What each symbol does to the items:
* | ζ ψ ρ
z630 | z473 z734 z918
z10 | z62 z13 z269
z133 | z796 z714 z201
z623 | z315 z756 z855
z796 | z96 z244 z918
z631 | z907 z846 z565
z910 | z744 z102 z157
z463 | z945 z606 z269
z862 | z989 z80 z403
z485 | z364 z404 z412
z244 | z956 z520 z595
z80 | z265 z201 z520
z907 | z565 z403 z862
z890 | z380 z13 z270
z956 | z273 z565 z631
z62 | z463 z309 z945
z334 | z855 z589 z10
z276 | z51 z618 z716
z714 | z244 z317 z910
z51 | z716 z618 z473
z265 | z520 z846 z433
z520 | z433 z244 z201
z273 | z714 z565 z907
z846 | z380 z799 z315
z30 | z892 z412 z404
z537 | z13 z463 z990
z709 | z890 z164 z380
z164 | z13 z990 z583
z710 | z589 z485 z803
z589 | z34 z13 z590
z189 | z157 z910 z907
z756 | z537 z62 z788
z574 | z102 z796 z842
z507 | z276 z404 z910
z404 | z618 z589 z30
z945 | z686 z623 z309
z309 | z606 z855 z583
z583 | z315 z709 z945
z716 | z404 z892 z404
z102 | z842 z96 z133
z13 | z756 z990 z537
z473 | z412 z803 z710
z157 | z574 z133 z102
z788 | z990 z537 z80
z269 | z583 z334 z590
z989 | z102 z265 z164
z990 | z62 z269 z463
z799 | z709 z13 z890
z918 | z714 z273 z910
z294 | z589 z788 z34
z606 | z618 z10 z589
z96 | z918 z956 z714
z412 | z796 z10 z734
z34 | z590 z364 z13
z364 | z507 z537 z276
z380 | z270 z756 z164
z403 | z557 z520 z565
z200 | z676 z744 z189
z892 | z734 z710 z34
z595 | z799 z380 z989
z855 | z10 z34 z294
z590 | z686 z164 z13
z618 | z30 z473 z892
z686 | z485 z276 z364
z676 | z317 z734 z910
z842 | z265 z557 z796
z270 | z164 z269 z13
z315 | z595 z890 z799
z317 | z618 z734 z273
z557 | z80 z244 z265
z201 | z846 z595 z709
z734 | z803 z676 z796
z433 | z201 z315 z907
z565 | z862 z557 z989
z803 | z189 z317 z686
z744 | z507 z842 z574

The rows follow the links: the fewer symbols apart two items are, the more alike their rows tend to be.

Here are some items, each with a row of numbers. One shown again gets a slightly different row.
z945
[14, 66, 2, -63, -37, 123, -53, -37, 0, 5, -47, 28, -88, 48, -5, 29, 59, -25, -117, -46, -41, -60, -14, -12, 9, -20, -25, -13, 0, 13, -79, 31, 58, 1, -86, 12, 49, -102, 30, -84, -15, 31, -11, -45, 44, -5, 24, 12, 2, -45, -18]
z907
[26, -42, -32, 113, -6, 64, -27, -4, 34, 42, 30, -79, 63, -59, 2, 4, -76, -25, 52, 33, -40, -51, -39, -4, 38, 70, 22, 0, 54, 14, 103, -63, -24, -57, 26, -26, -50, 88, -84, 8, -14, 3, -39, 34, 21, 15, -42, -35, -46, 92, 9]
z846
[-57, -63, 40, -49, 72, -55, 50, 9, 84, 3, 27, -17, 64, -30, -2, 8, -91, 36, 26, -6, -31, 3, -4, -58, -66, -29, -37, 86, 4, 7, -21, -59, 38, 40, 31, -42, -21, -9, 14, 147, -49, -59, -9, -64, -82, -19, -37, -66, 9, -38, 36]
z574
[71, 8, -16, -53, -54, -83, 63, 66, -34, -10, 0, -7, 55, 39, 45, 1, 32, 91, 53, 16, 41, 61, 65, 40, 97, 8, 31, -12, -63, 19, -55, 27, -97, -3, 101, -19, -40, -36, -40, -27, 51, 38, 30, 40, -9, -81, 12, 37, 38, -27, 66]
z710
[-55, -14, 5, 68, 55, -69, -39, -18, -68, -40, -5, 83, -63, -7, -33, -48, 35, -85, -10, -1, 53, 30, -6, 7, -90, -30, 18, -55, 31, -39, 61, 14, 48, -6, -75, 62, 55, 74, 62, -17, 6, -33, 7, -10, 35, 102, 30, 18, -5, -3, -108]
z273
[51, -41, 14, 117, -7, 60, -6, 21, 48, 40, -19, -35, 50, -64, -13, -4, -43, 13, 12, 23, 20, -29, -33, 26, 46, 76, 49, 5, -34, -18, 125, -78, -27, -105, -2, -48, -95, 32, -42, 1, -10, 13, -14, 66, 23, 83, -28, -29, -21, 67, -35]
z34
[-44, 69, -42, -29, -31, 84, -72, -70, -54, -1, -8, 18, -114, 37, -5, 14, 53, -72, -56, -22, -38, -40, -18, -10, -33, -27, -34, -52, 67, 10, -45, 66, 37, 53, -66, 69, 117, 14, 19, -97, 13, 19, -6, -31, 40, -20, 37, 34, -19, 9, -10]
z714
[93, -40, 35, 33, -22, -19, 49, 84, 27, 15, -45, 6, 73, -13, 1, -25, 7, 56, 3, 19, 68, 23, 20, 53, 87, 58, 54, 5, -106, -22, 56, -47, -44, -101, 12, -60, -115, -49, 2, 7, 16, 32, 5, 66, -7, 61, -1, 1, 32, -8, -27]
z309
[22, 68, 17, -58, -28, 107, -49, 3, -16, -3, -54, 34, -83, 54, 1, 19, 45, -14, -112, -14, -41, -63, -5, -5, 12, -3, -22, -27, -16, 7, -72, 26, 70, -10, -94, -8, 34, -107, 32, -84, -9, 47, -31, -49, 52, 6, 36, 19, 10, -52, -25]
z485
[-63, -5, -21, 51, 37, -82, -39, -29, -90, -58, 39, 49, -60, 8, -10, -43, 31, -92, 35, 12, 19, 49, 11, -6, -88, -48, -7, -71, 85, -12, 27, 49, 27, 48, -28, 87, 91, 109, 27, -27, 7, -21, 7, -25, 25, 28, 43, 32, -13, -2, -49]
z294
[-6, 58, -30, -31, -56, 109, -80, -31, -49, -9, -33, 4, -87, 43, 4, 19, 38, -62, -73, -20, -53, -75, -22, -14, 16, -9, -43, -63, 45, 26, -62, 63, 48, 22, -65, 29, 78, -37, 0, -114, -7, 40, -19, -42, 66, -21, 38, 25, -5, -2, -8]
z956
[52, -60, 0, 101, 3, 53, -8, 39, 49, 24, -13, -54, 83, -53, -1, -14, -78, 0, 19, 39, -11, -54, -27, 18, 60, 90, 22, -8, -17, -12, 102, -78, 4, -108, -3, -63, -101, 35, -52, 12, -19, 25, -45, 39, 20, 64, -19, -41, -18, 59, -24]
z618
[-49, -46, 5, 45, 63, -101, -34, 18, -70, -69, 5, 70, -52, 17, -26, -62, -3, -93, 17, 16, 48, 45, 21, 2, -99, -26, -1, -70, 47, -24, 31, 22, 49, 13, -60, 47, 56, 73, 51, -1, -4, -18, -16, -37, 23, 69, 50, 18, 13, -33, -92]
z80
[14, -94, -28, 9, 8, 8, -41, 82, 2, -41, 19, -61, 96, 9, 28, -9, -136, -16, 46, 52, -79, -62, 11, -31, 34, 50, -47, -40, 66, 53, -1, -37, 17, -19, 30, -50, -38, 37, -88, 18, -32, 21, -74, -72, 3, -66, 0, -54, -5, 7, 45]
z200
[27, 59, -19, 53, -51, -20, 57, -46, 2, 62, 25, -24, 8, -51, 12, 14, 65, 52, 55, -2, 50, 61, -5, 28, 68, 12, 68, 42, -36, -12, 59, 22, -113, 9, 105, 25, -20, 44, -26, -13, 51, -9, 69, 129, -24, -22, -41, 39, -21, 69, 43]
z473
[-34, -41, 29, 65, 67, -92, -5, 25, -38, -47, -20, 76, -36, -9, -26, -49, 22, -64, 8, 11, 80, 50, 17, 16, -88, -9, 25, -29, -12, -59, 56, -19, 41, -36, -74, 31, 14, 44, 72, 19, -6, -20, 5, 0, 27, 135, 36, 6, 11, -22, -107]
z589
[-37, 63, -20, -15, -19, 82, -74, -38, -64, -20, -18, 42, -107, 42, -6, 13, 60, -75, -72, -24, -22, -32, -18, -2, -37, -31, -31, -55, 64, 13, -44, 62, 72, 25, -88, 70, 105, -11, 21, -102, 1, 18, -12, -48, 52, 12, 39, 34, -5, -21, -32]
z380
[-84, 19, 40, -62, 57, -13, 51, -77, 72, 36, 26, 2, -6, -34, -14, 30, 10, 37, -16, -49, -9, 15, -23, -53, -93, -63, -20, 110, -5, -5, -44, -9, 28, 82, 29, -5, 27, -32, 51, 116, -33, -78, 36, -21, -88, -27, -49, -39, -3, -29, 30]

Each walk starts at a row. The symbols on each line, taken left to right, move it on to the next item.
Each answer is a row, close to the row of the item it stands for.
[-67, -13, 46, -80, 67, -48, 54, -34, 90, 20, 11, 15, 12, -14, -17, 21, -27, 26, -1, -41, -21, 18, -19, -48, -88, -60, -33, 99, 1, -13, -41, -27, 43, 80, 23, -12, 14, -22, 55, 129, -19, -70, 25, -32, -91, -14, -48, -50, 0, -38, 31]
ρ ψ ρ ρ ψ ρ -> [-50, 90, -28, -39, -26, 96, -42, -112, 0, 42, 9, 4, -105, 10, -19, 38, 77, -42, -56, -39, -39, -26, -39, -24, -50, -48, -23, 18, 70, 8, -51, 57, 37, 77, -25, 57, 98, -11, 22, -50, -2, -23, 24, -10, 20, -31, -18, 33, -35, 17, 8]
ζ ρ ψ ρ ψ -> [-8, 95, -4, -65, -36, 142, -46, -62, 9, 40, -31, 23, -100, 34, -12, 51, 80, -12, -121, -45, -49, -58, -31, -9, -16, -35, -33, 19, 5, 0, -70, 44, 47, 24, -66, 22, 53, -87, 31, -72, -16, 3, 7, -27, 33, -14, 4, 19, -5, -21, 0]
[38, -10, 40, 96, 15, -10, 29, -5, 21, 31, -14, 28, 9, -58, -15, -16, 40, -6, 8, 11, 88, 34, -16, 36, -5, 27, 69, 33, -72, -58, 121, -50, -27, -82, -20, -11, -68, 26, 47, 20, 20, -13, 28, 93, 8, 133, -21, 1, -11, 34, -74]
ζ ρ ζ ζ -> [1, 14, 19, 90, 24, -21, 20, -49, -4, 35, 6, 34, -34, -62, -23, -19, 62, -32, 19, -3, 92, 51, -22, 29, -47, 9, 74, 13, -32, -63, 111, -20, -24, -32, -22, 36, -15, 71, 54, 9, 28, -36, 45, 97, 5, 114, -6, 24, -24, 47, -73]
ρ ρ ρ ρ ρ -> [-72, -40, -21, 24, 54, -118, -37, 8, -92, -86, 38, 50, -44, 26, -18, -49, -5, -76, 48, 28, 28, 45, 36, -12, -89, -41, -13, -82, 76, -6, -13, 40, 33, 42, -29, 67, 83, 103, 10, 2, 6, -19, -5, -62, 4, 12, 56, 23, 5, -19, -56]
[-9, -109, 7, -16, 46, -31, 5, 76, 40, -49, 19, -37, 94, -3, 9, -14, -150, 9, 42, 38, -54, -44, 20, -28, -9, 23, -46, 5, 29, 34, -7, -59, 30, -14, 20, -69, -56, 12, -49, 90, -43, -7, -54, -80, -31, -45, -6, -80, 7, -14, 28]
ζ ζ ψ ζ -> [-65, 16, 43, -83, 60, -30, 59, -50, 72, 21, 14, 6, 10, -17, -10, 26, -4, 33, -15, -47, -9, 17, -17, -47, -87, -69, -23, 106, -15, -12, -46, -29, 33, 77, 15, -8, 2, -32, 59, 117, -27, -75, 29, -28, -87, -26, -52, -42, 3, -49, 28]
ψ ζ ψ ρ ψ -> [18, 40, 6, -41, -29, 92, -63, -3, -41, -25, -59, 35, -89, 65, -7, -12, 50, -54, -103, -5, -27, -63, 6, 0, -3, -9, -25, -61, 4, -2, -55, 32, 76, -10, -105, 20, 57, -73, 36, -98, -10, 41, -28, -59, 72, 15, 48, 22, 18, -45, -50]
[45, 23, 26, 75, -16, -18, 58, -28, 10, 70, 5, 10, 2, -65, -7, 2, 78, 40, 25, -4, 95, 64, -7, 53, 25, 20, 83, 55, -85, -53, 77, -27, -77, -41, 41, 1, -52, 21, 25, 10, 47, -17, 60, 133, -14, 69, -31, 30, -12, 57, -24]
ψ ρ ψ ψ -> [26, -109, -1, -3, 30, -32, -11, 106, 15, -56, -3, -53, 106, 9, 17, -22, -142, 2, 47, 42, -47, -41, 24, -21, 24, 46, -41, -33, 19, 38, 5, -51, 17, -43, 8, -61, -58, 10, -56, 44, -41, 14, -87, -82, -14, -28, 19, -58, 28, -31, 18]
ψ ρ ζ ζ ζ -> [-84, 23, 51, -58, 65, -26, 56, -73, 81, 34, 26, 17, -11, -31, -11, 27, 12, 34, -7, -53, -11, 20, -22, -56, -86, -66, -24, 103, -9, -12, -43, -12, 36, 90, 31, 5, 26, -39, 60, 112, -27, -68, 44, -7, -86, -14, -55, -47, -12, -31, 21]
[20, -67, -40, 102, 10, 49, -44, 25, 13, 2, 29, -73, 73, -42, 9, 6, -123, -26, 47, 50, -57, -61, -21, -5, 35, 66, -11, -33, 72, 38, 71, -37, -5, -65, 21, -38, -46, 78, -96, 8, -29, 26, -68, -3, 20, -2, -15, -49, -33, 66, 14]
ζ ρ ζ ρ -> [-16, -90, 29, -62, 58, -85, 42, 83, 39, -39, 11, -10, 90, 11, 13, -15, -115, 44, 36, 16, -22, 2, 33, -33, -23, 2, -45, 24, -9, 22, -48, -54, 35, 14, 30, -58, -48, -27, -9, 119, -38, -14, -22, -88, -51, -44, -7, -58, 32, -58, 43]
ρ ζ ζ ζ -> [-77, 56, 22, -58, 39, 31, 30, -113, 65, 63, 23, 13, -43, -29, -18, 48, 40, 25, -37, -66, -24, 7, -35, -46, -74, -73, -22, 107, -5, -11, -42, 7, 28, 91, 22, 20, 46, -27, 50, 66, -31, -65, 51, 0, -75, -23, -52, -15, -22, -14, 33]
[38, 35, -37, -23, -66, -69, 56, -7, -31, 14, 33, -24, 32, 8, 29, 8, 33, 78, 72, 8, 41, 69, 37, 37, 88, 4, 42, 3, -28, 11, -12, 37, -124, 35, 114, 24, -10, 18, -37, -20, 63, 28, 46, 85, -24, -79, -10, 61, 8, 27, 79]
ψ ψ ζ ρ ψ -> [53, -107, 28, 13, 28, -38, 5, 128, 30, -54, -21, -22, 102, 18, 16, -34, -107, 22, 24, 39, -8, -21, 29, 12, 40, 60, -15, -18, -26, 15, 4, -65, 11, -84, -2, -79, -101, -29, -39, 44, -26, 30, -51, -47, -2, 3, 21, -46, 32, -35, 1]
ζ ρ ρ ρ ρ -> [-75, 61, 9, -79, 21, 34, 24, -99, 78, 66, 30, 0, -47, -29, -25, 49, 33, 30, -41, -63, -33, -6, -44, -49, -72, -69, -21, 111, 19, -8, -46, 11, 17, 84, 20, 16, 47, -29, 35, 69, -16, -73, 44, -12, -63, -34, -64, -13, -28, -10, 40]
[-61, -26, 53, -99, 66, -42, 42, -11, 76, 8, 9, 15, 17, -8, -9, 10, -33, 36, -11, -32, -21, 0, 3, -51, -88, -58, -46, 93, -22, -4, -58, -45, 58, 51, -3, -31, -6, -48, 44, 127, -42, -65, 9, -62, -81, -14, -33, -48, 10, -61, 21]
ρ ρ ψ ζ ρ -> [-2, 81, -45, -23, -55, 143, -70, -72, -7, 37, 4, -38, -74, 17, 7, 47, 33, -37, -62, -19, -96, -84, -29, -23, 24, -4, -37, -15, 73, 40, -57, 51, 20, 45, -17, 24, 75, -22, -37, -93, -11, 29, -19, -28, 46, -72, -4, 15, -27, 25, 39]
ρ ζ ψ ζ ζ ρ ρ -> [-31, 114, -39, -21, -42, 119, -37, -114, 2, 61, 12, -14, -87, 1, -11, 55, 78, -14, -67, -42, -53, -43, -48, -30, 3, -28, -20, 9, 51, 22, -46, 63, 2, 60, -5, 55, 96, -9, -6, -64, 7, 3, 24, 7, 27, -47, -26, 31, -33, 39, 36]
[-30, 53, 39, -103, 11, 62, 17, -56, 53, 25, -30, 31, -63, 17, -12, 33, 49, 18, -96, -66, -40, -26, -14, -42, -60, -58, -39, 71, -24, 0, -95, 9, 71, 60, -55, -6, 37, -118, 59, 16, -40, -20, 24, -54, -37, -7, -17, -28, 16, -72, 10]
ρ ρ ζ ψ ζ ζ -> [10, 94, -9, -40, -55, 143, -53, -49, -12, 32, -42, 10, -79, 30, -7, 39, 71, -20, -104, -26, -40, -73, -27, -10, 19, -10, -17, -11, 8, 14, -68, 42, 40, 11, -73, 23, 57, -81, 7, -95, -3, 34, -6, -21, 46, -19, 8, 20, -10, -14, -4]
ψ ρ ζ ψ -> [-64, 50, -64, 26, -9, -15, -31, -86, -68, 2, 62, 5, -75, 4, -10, 6, 48, -66, 41, 1, -9, 30, -6, -11, -38, -39, -11, -40, 110, 23, -8, 79, -21, 80, 33, 94, 113, 110, -26, -45, 28, -18, 24, 18, 14, -54, 6, 47, -28, 50, 12]
